Here is a tiny trained network, its code and every weight. The questions are about switching its units off for an input and a class, where a switched-off unit gives its printed mean instead of its output.

import numpy as np


def w(rows, s, z=0):
    codes = np.array(rows[::2]) - 128.0
    scale = np.full(codes.shape[1], s)
    scale[-1] = z or s
    return codes * scale


def f(y):
    return np.maximum(y, 0)


def log_softmax(a):
    a = a - a.max(-1, keepdims=True)
    return a - np.log(np.exp(a).sum(-1, keepdims=True))


def net(x, mask):
    res = np.array(x, float).reshape(1, 7) / 4 @ E
    y = f(res @ A[0][:, :-1].T + A[0][:, -1])
    res = res + np.where(mask, y, B[0][:, -1]) @ B[0][:, :-1]
    return log_softmax(res[-1] @ U[:, :-1].T + U[:, -1])


A, B = {}, {}
E = w([
[190,150,32,51,228,129,143,103,59,170,185,198],'x0',
[141,117,126,120,131,130,145,112,133,146,103,130],'x1',
[116,89,143,117,96,128,144,107,111,157,158,101],'x2',
[149,124,132,125,147,149,136,123,167,124,123,117],'x3',
[115,153,15,106,26,221,86,110,148,147,121,1],'x4',
[93,72,102,146,212,80,59,207,185,230,127,98],'x5',
[156,136,133,170,162,152,131,125,144,131,121,111],'x6',
],0.0093)
A[0] = w([
[144,156,142,107,53,134,219,57,76,53,110,84,225],'N0',
[118,178,89,109,77,157,155,98,110,111,74,68,138],'N1',
[115,82,74,114,94,180,59,171,129,145,109,79,166],'N2',
[136,130,238,200,110,95,149,192,123,61,75,147,188],'N3',
[53,84,120,130,191,113,91,201,177,255,108,125,212],'N4',
[209,173,41,97,159,133,125,100,87,177,220,167,181],'N5',
[148,51,198,159,203,59,198,133,129,81,108,175,253],'N6',
[174,113,119,84,186,135,194,130,49,148,220,175,175],'N7',
[132,177,41,78,91,137,109,74,158,172,186,98,162],'N8',
],0.007,0.0052)
B[0] = w([
[111,217,131,206,167,207,104,25,201,97,174,217,234],'N0',
[119,206,71,170,157,215,39,127,149,145,137,200,188],'N1',
[122,71,24,131,125,138,146,156,133,179,30,93,192],'N2',
[52,171,125,4,58,190,162,55,180,155,158,94,210],'N3',
[91,58,84,68,81,28,86,226,195,163,103,115,225],'N4',
[237,120,101,81,181,161,149,170,44,101,185,91,230],'N5',
[128,98,203,77,64,80,85,156,172,122,250,108,247],'N6',
[253,126,123,86,183,51,149,171,184,43,157,242,227],'N7',
[171,142,38,131,158,203,133,143,35,129,122,100,197],'N8',
],0.0072,0.014)
U = w([
[103,162,254,116,56,140,156,70,144,89,187,152,253],'0',
[42,123,198,90,105,81,101,164,160,200,162,97,134],'1',
[213,181,222,117,144,90,210,105,115,66,168,192,100],'2',
[170,72,127,144,154,55,97,195,143,119,185,181,80],'3',
[60,170,104,215,114,178,80,97,176,134,129,154,121],'4',
[74,77,94,181,63,141,128,168,144,160,17,110,188],'5',
[187,166,91,142,156,175,146,97,69,112,151,151,8],'6',
[153,89,81,84,201,113,150,158,72,189,98,69,134],'7',
],0.0074,0.0017)

Each question gives the input, the list of numbers given to net, and the class t.
The units are the neurons (one row each of A and B). Each row of codes is followed by its name. A weight is (code - 128) times the scale printed after its matrix; where a second scale follows, it is the last column's (A, B and U).
mask holds one flag per neuron, in row order. A switched-off neuron (its flag False) gives its mean, the last column of its row in B, instead of its output. The means were averaged over made-up inputs and are rounded, as every weight is.
A unit's drop is (log p(t) with every unit on - log p(t) with that unit switched off) / (log p(t) with every unit on - log p(t) with every unit switched off).
The circuit of an input: a set's keep is (log p(t) with only the set's units on - log p(t) with every unit switched off) / (log p(t) with every unit on - log p(t) with every unit switched off). Starting from all 9 units, units are removed one at a time, each time the one whose removal leaves the highest keep (on an exact tie, the one counted first), for as long as the keep stays at least 0.8.
units of the circuit, in order: the units of the circuit, biggest drop first
unit that matters most: the unit with the biggest drop
top k neurons: the k neurons with the biggest drops, biggest first
drop of u: that unit's drop, to one decimal
input [0,-2,5,1,-8,-8,-1], class 0: top 3 neurons : N3, N6, N5
input [0,6,6,0,2,3,3], class 5: top 3 neurons : N5, N7, N6
input [-3,6,3,7,-5,0,4], class 0: top 2 neurons : N2, N4
input [-2,-1,0,-4,1,-1,5], class 4: units of the circuit, in order : N6, N5
input [-5,4,5,-3,-4,1,0], class 1: units of the circuit, in order : N0, N7
input [-2,-6,-3,-8,-4,0,2], class 0: top 3 neurons : N4, N2, N3
input [0,-6,-1,-1,-7,-5,4], class 0: top 2 neurons : N3, N6
input [6,6,4,2,-1,-1,3], class 2: units of the circuit, in order : N7, N4
input [0,-7,0,6,-1,-3,5], class 0: units of the circuit, in order : N7, N5, N2
input [-6,-5,7,0,2,3,-1], class 5: units of the circuit, in order : N6, N2
input [7,-5,-4,6,1,3,8], class 7: units of the circuit, in order : N0
input [-6,5,6,-8,2,-7,6], class 4: units of the circuit, in order : N1, N0
input [0,-3,8,-1,5,2,3], class 5: top 2 neurons : N5, N7
input [-5,-5,1,-5,1,3,-6], class 5: unit that matters most : N6
input [-6,3,6,5,7,-1,-1], class 4: top 3 neurons : N0, N1, N4
input [1,2,6,1,5,2,6], class 7: top 2 neurons : N0, N8
input [-3,3,-6,7,-2,1,6], class 1: top 2 neurons : N0, N7
input [0,4,1,-8,-2,-8,4], class 0: top 4 neurons : N5, N3, N0, N8
input [0,-1,-8,3,3,3,-1], class 5: top 3 neurons : N5, N7, N6
input [6,0,-3,-8,4,2,8], class 7: unit that matters most : N0
input [0,2,3,-4,-1,-1,7], class 0: top 2 neurons : N5, N7
input [0,-5,1,-5,-7,-5,-2], class 0: top 2 neurons : N3, N6
input [-8,4,2,-1,7,-2,-4], class 4: top 2 neurons : N0, N1
input [-7,3,7,-3,6,4,1], class 5: drop of N1 : 0.0
input [-1,-1,-7,4,4,5,-1], class 5: drop of N5 : 0.2
input [0,4,5,3,1,-5,6], class 4: drop of N6 : 0.2
input [-1,-5,1,0,-7,4,6], class 1: unit that matters most : N3
input [-1,-7,-8,4,-8,-5,-6], class 0: drop of N3 : 0.3
